Below is a small trained network, with its code and all its weights. Each question gives an input and a class and asks what happens when units are switched off, that is, made to give their printed mean instead of their output.

import numpy as np


def w(rows, s, z=0):
    codes = np.array(rows[::2]) - 128.0
    scale = np.full(codes.shape[1], s)
    scale[-1] = z or s
    return codes * scale


def f(y):
    return y / 2 * (1 + np.tanh(0.7978845608 * (y + 0.044715 * y**3)))


def log_softmax(a):
    a = a - a.max(-1, keepdims=True)
    return a - np.log(np.exp(a).sum(-1, keepdims=True))


def net(x, mask):
    res = np.array(x, float).reshape(1, 3) / 4 @ E
    y = f(res @ A[0][:, :-1].T + A[0][:, -1])
    res = res + np.where(mask, y, B[0][:, -1]) @ B[0][:, :-1]
    return log_softmax(res[-1] @ U[:, :-1].T + U[:, -1])


A, B = {}, {}
E = w([
[128,142,214,162,178,183,149,87,183,84,127,134],'x0',
[109,178,98,219,65,124,156,142,202,93,63,155],'x1',
[196,120,121,147,101,68,205,81,249,200,100,87],'x2',
],0.014)
A[0] = w([
[114,59,60,77,116,133,112,115,128,235,178,96,142],'N0',
[137,171,74,184,80,104,162,126,190,148,108,171,193],'N1',
[119,158,130,43,192,102,64,239,68,136,177,118,231],'N2',
[114,168,76,205,139,92,169,172,168,136,88,206,142],'N3',
[155,103,165,140,196,125,180,49,163,108,138,95,211],'N4',
[128,122,138,108,123,93,135,139,179,181,102,121,89],'N5',
[82,134,144,81,148,204,58,116,104,83,154,197,180],'N6',
[192,119,79,2,94,66,110,126,150,234,186,105,208],'N7',
[142,124,226,92,196,156,162,77,189,111,211,108,178],'N8',
[121,145,69,75,75,81,104,209,148,133,74,66,251],'N9',
[58,130,133,87,185,170,129,159,82,91,141,189,134],'N10',
],0.0085,0.0029)
B[0] = w([
[83,73,134,159,196,143,175,111,136,138,164,70,203],'N0',
[123,157,146,188,68,186,149,125,147,95,66,132,227],'N1',
[50,112,79,45,150,47,190,210,133,63,210,64,254],'N2',
[86,128,152,231,103,153,98,146,107,111,84,85,212],'N3',
[143,210,175,86,155,155,87,2,111,189,102,175,207],'N4',
[153,146,184,131,108,143,156,106,159,128,138,84,170],'N5',
[151,162,137,58,81,146,98,106,74,64,61,53,237],'N6',
[129,80,150,168,192,132,218,137,135,201,157,130,241],'N7',
[116,199,48,83,201,195,109,66,105,193,49,167,226],'N8',
[102,101,163,197,112,95,144,240,164,125,127,53,200],'N9',
[224,120,124,77,84,60,102,109,96,101,139,89,224],'N10',
],0.0093,0.015)
U = w([
[74,136,141,197,65,141,94,149,165,95,105,136,104],'0',
[161,140,107,6,96,115,85,131,94,64,134,114,170],'1',
[205,92,189,137,138,124,179,113,167,172,155,118,52],'2',
[53,62,81,58,191,114,163,134,118,137,193,116,89],'3',
[153,178,154,90,144,160,89,68,145,197,113,205,244],'4',
],0.011,0.0011)

Each question gives the input, the list of numbers given to net, and the class t.
The units are the neurons (one row each of A and B). Each row of codes is followed by its name. A weight is (code - 128) times the scale printed after its matrix; where a second scale follows, it is the last column's (A, B and U).
mask holds one flag per neuron, in row order. A switched-off neuron (its flag False) gives its mean, the last column of its row in B, instead of its output. The means were averaged over made-up inputs and are rounded, as every weight is.
A unit's drop is (log p(t) with every unit on - log p(t) with that unit switched off) / (log p(t) with every unit on - log p(t) with every unit switched off).
The circuit of an input: a set's keep is (log p(t) with only the set's units on - log p(t) with every unit switched off) / (log p(t) with every unit on - log p(t) with every unit switched off). Starting from all 11 units, units are removed one at a time, each time the one whose removal leaves the highest keep (on an exact tie, the one counted first), for as long as the keep stays at least 0.8.
units of the circuit, in order: the units of the circuit, biggest drop first
top k neurons: the k neurons with the biggest drops, biggest first
drop when u is switched off: that unit's drop, to one decimal
input [-1,2,-2], class 0: units of the circuit, in order -> N2
input [1,-3,6], class 4: top 4 neurons -> N4; N8; N2; N9
input [5,3,-3], class 1: top 2 neurons -> N7; N6
input [-8,3,-5], class 3: top 2 neurons -> N2; N9
input [-2,7,-8], class 1: top 2 neurons -> N10; N6
input [3,-8,-2], class 1: top 2 neurons -> N6; N10
input [-7,4,5], class 0: top 2 neurons -> N1; N3
input [-4,4,7], class 0: top 2 neurons -> N1; N3
input [6,5,4], class 4: top 4 neurons -> N4; N9; N2; N8
input [0,-4,-4], class 1: drop when N6 is switched off -> 0.1
input [6,5,5], class 4: drop when N8 is switched off -> 0.1
input [1,0,5], class 4: drop when N2 is switched off -> 0.2
input [3,2,4], class 4: drop when N4 is switched off -> 0.1
input [7,4,-4], class 4: top neuron -> N2
